Below are the code and all the weights of a small trained network. Each question names an input and a class and asks about switching units off, where a switched-off unit gives its printed mean instead of its output.

import numpy as np


def w(rows, s, z=0):
    codes = np.array(rows[::2]) - 128.0
    scale = np.full(codes.shape[1], s)
    scale[-1] = z or s
    return codes * scale


def norm(h):
    return h / np.sqrt((h * h).mean(-1, keepdims=True) + 1e-5)


def f(y):
    return np.maximum(y, 0)


def log_softmax(a):
    a = a - a.max(-1, keepdims=True)
    return a - np.log(np.exp(a).sum(-1, keepdims=True))


def net(x, mask):
    res = np.array(x, float).reshape(1, 7) / 4 @ E
    u = 0
    for l in range(3):
        y = f(norm(res) @ A[l][:, :-1].T + A[l][:, -1])
        res = res + np.where(mask[u : u + 9], y, B[l][:, -1]) @ B[l][:, :-1]
        u += 9
    return log_softmax(norm(res)[-1] @ U[:, :-1].T + U[:, -1])


A, B = {}, {}
E = w([
[195,200,238],'x0',
[128,127,129],'x1',
[123,131,131],'x2',
[125,127,127],'x3',
[253,165,12],'x4',
[58,238,107],'x5',
[130,129,126],'x6',
],0.004)
A[0] = w([
[171,165,146,72],'L0N1',
[202,73,107,113],'L0N2',
[115,70,49,69],'L0N3',
[91,104,36,2],'L0N4',
[82,249,59,79],'L0N5',
[201,151,39,20],'L0N6',
[195,174,164,19],'L0N7',
[104,112,82,21],'L0N8',
[140,60,131,100],'L0N9',
],0.013,0.0024)
B[0] = w([
[149,182,156,190],'L0N1',
[159,39,187,208],'L0N2',
[181,212,180,202],'L0N3',
[153,230,161,196],'L0N4',
[127,17,250,254],'L0N5',
[61,86,2,221],'L0N6',
[149,237,134,217],'L0N7',
[155,180,148,159],'L0N8',
[92,74,167,183],'L0N9',
],0.018,0.0051)
A[1] = w([
[117,69,119,188],'L1N1',
[163,110,70,43],'L1N2',
[101,124,2,75],'L1N3',
[78,145,90,1],'L1N4',
[150,254,160,120],'L1N5',
[136,83,138,47],'L1N6',
[179,220,140,108],'L1N7',
[83,157,62,8],'L1N8',
[86,113,185,143],'L1N9',
],0.0096,0.0014)
B[1] = w([
[122,208,145,178],'L1N1',
[93,157,74,144],'L1N2',
[45,70,28,147],'L1N3',
[171,108,173,129],'L1N4',
[191,247,62,254],'L1N5',
[66,159,198,161],'L1N6',
[161,239,141,221],'L1N7',
[174,102,230,132],'L1N8',
[93,161,46,240],'L1N9',
],0.012,0.0055)
A[2] = w([
[108,123,213,1],'L2N1',
[5,127,148,65],'L2N2',
[70,132,168,43],'L2N3',
[5,96,141,38],'L2N4',
[134,86,32,126],'L2N5',
[56,243,66,145],'L2N6',
[252,1,204,136],'L2N7',
[73,185,83,123],'L2N8',
[96,145,115,18],'L2N9',
],0.0064,0.0021)
B[2] = w([
[174,111,116,178],'L2N1',
[161,118,54,211],'L2N2',
[166,119,97,174],'L2N3',
[164,124,55,205],'L2N4',
[49,154,80,149],'L2N5',
[97,80,43,255],'L2N6',
[47,116,254,189],'L2N7',
[106,93,88,188],'L2N8',
[124,123,143,132],'L2N9',
],0.013,0.0042)
U = w([
[161,245,134,86],'0',
[121,135,132,255],'1',
[102,106,55,98],'2',
[114,82,222,36],'3',
[129,139,127,149],'4',
],0.011,0.0042)

Each question gives the input, the list of numbers given to net, and the class t.
The units are the neurons (one row each of A and B). Each row of codes is followed by its name. A weight is (code - 128) times the scale printed after its matrix; where a second scale follows, it is the last column's (A, B and U).
mask holds one flag per neuron, layer by layer. A switched-off neuron (its flag False) gives its mean, the last column of its row in B, instead of its output. The means were averaged over made-up inputs and are rounded, as every weight is.
A unit's drop is (log p(t) with every unit on - log p(t) with that unit switched off) / (log p(t) with every unit on - log p(t) with every unit switched off).
unit that matters most: the unit with the biggest drop
top k neurons: the k neurons with the biggest drops, biggest first
k most important neurons of layer l: the k neurons of layer l with the biggest drops, biggest first
drop when u is switched off: that unit's drop, to one decimal
input [4,8,-6,-5,6,6,4], class 2: unit that matters most	L0N6
input [-6,7,6,-6,1,-8,-7], class 3: 3 most important neurons of layer 0	[L0N2 L0N9 L0N7]
input [3,7,-5,4,-7,-6,-4], class 2: top 3 neurons	[L0N5 L0N2 L1N9]
input [7,3,-4,-5,-1,8,-3], class 3: top 3 neurons	[L0N5 L0N4 L0N3]
input [-6,6,-3,-3,5,-8,1], class 3: top 2 neurons	[L0N2 L0N3]
input [6,-8,-3,1,6,7,7], class 3: top 4 neurons	[L0N5 L0N4 L1N5 L0N3]
input [-1,6,-6,4,-6,-6,5], class 2: 2 most important neurons of layer 1	[L1N9 L1N1]
input [-1,4,-6,2,8,-5,2], class 2: top 2 neurons	[L0N6 L0N5]
input [0,-6,-3,1,4,-5,-4], class 3: top 2 neurons	[L0N2 L1N9]
input [3,0,-7,6,-8,1,-7], class 2: top 4 neurons	[L0N7 L0N3 L0N4 L0N5]
input [3,-8,2,-2,4,1,5], class 2: 3 most important neurons of layer 0	[L0N6 L0N3 L0N4]
input [-5,-1,1,-6,-6,-7,2], class 3: 2 most important neurons of layer 0	[L0N6 L0N3]
input [-2,-5,1,6,7,4,0], class 2: top 2 neurons	[L0N6 L1N1]
input [3,6,3,1,3,-6,-5], class 3: unit that matters most	L0N2
input [4,-2,-1,-5,8,-4,5], class 2: drop when L0N6 is switched off	1.4
input [0,3,2,4,7,4,-2], class 2: drop when L0N6 is switched off	1.6
input [-2,2,1,-1,-3,7,-6], class 3: drop when L0N5 is switched off	1.0
input [-3,-4,-4,3,3,-4,-5], class 3: drop when L0N7 is switched off	0.5
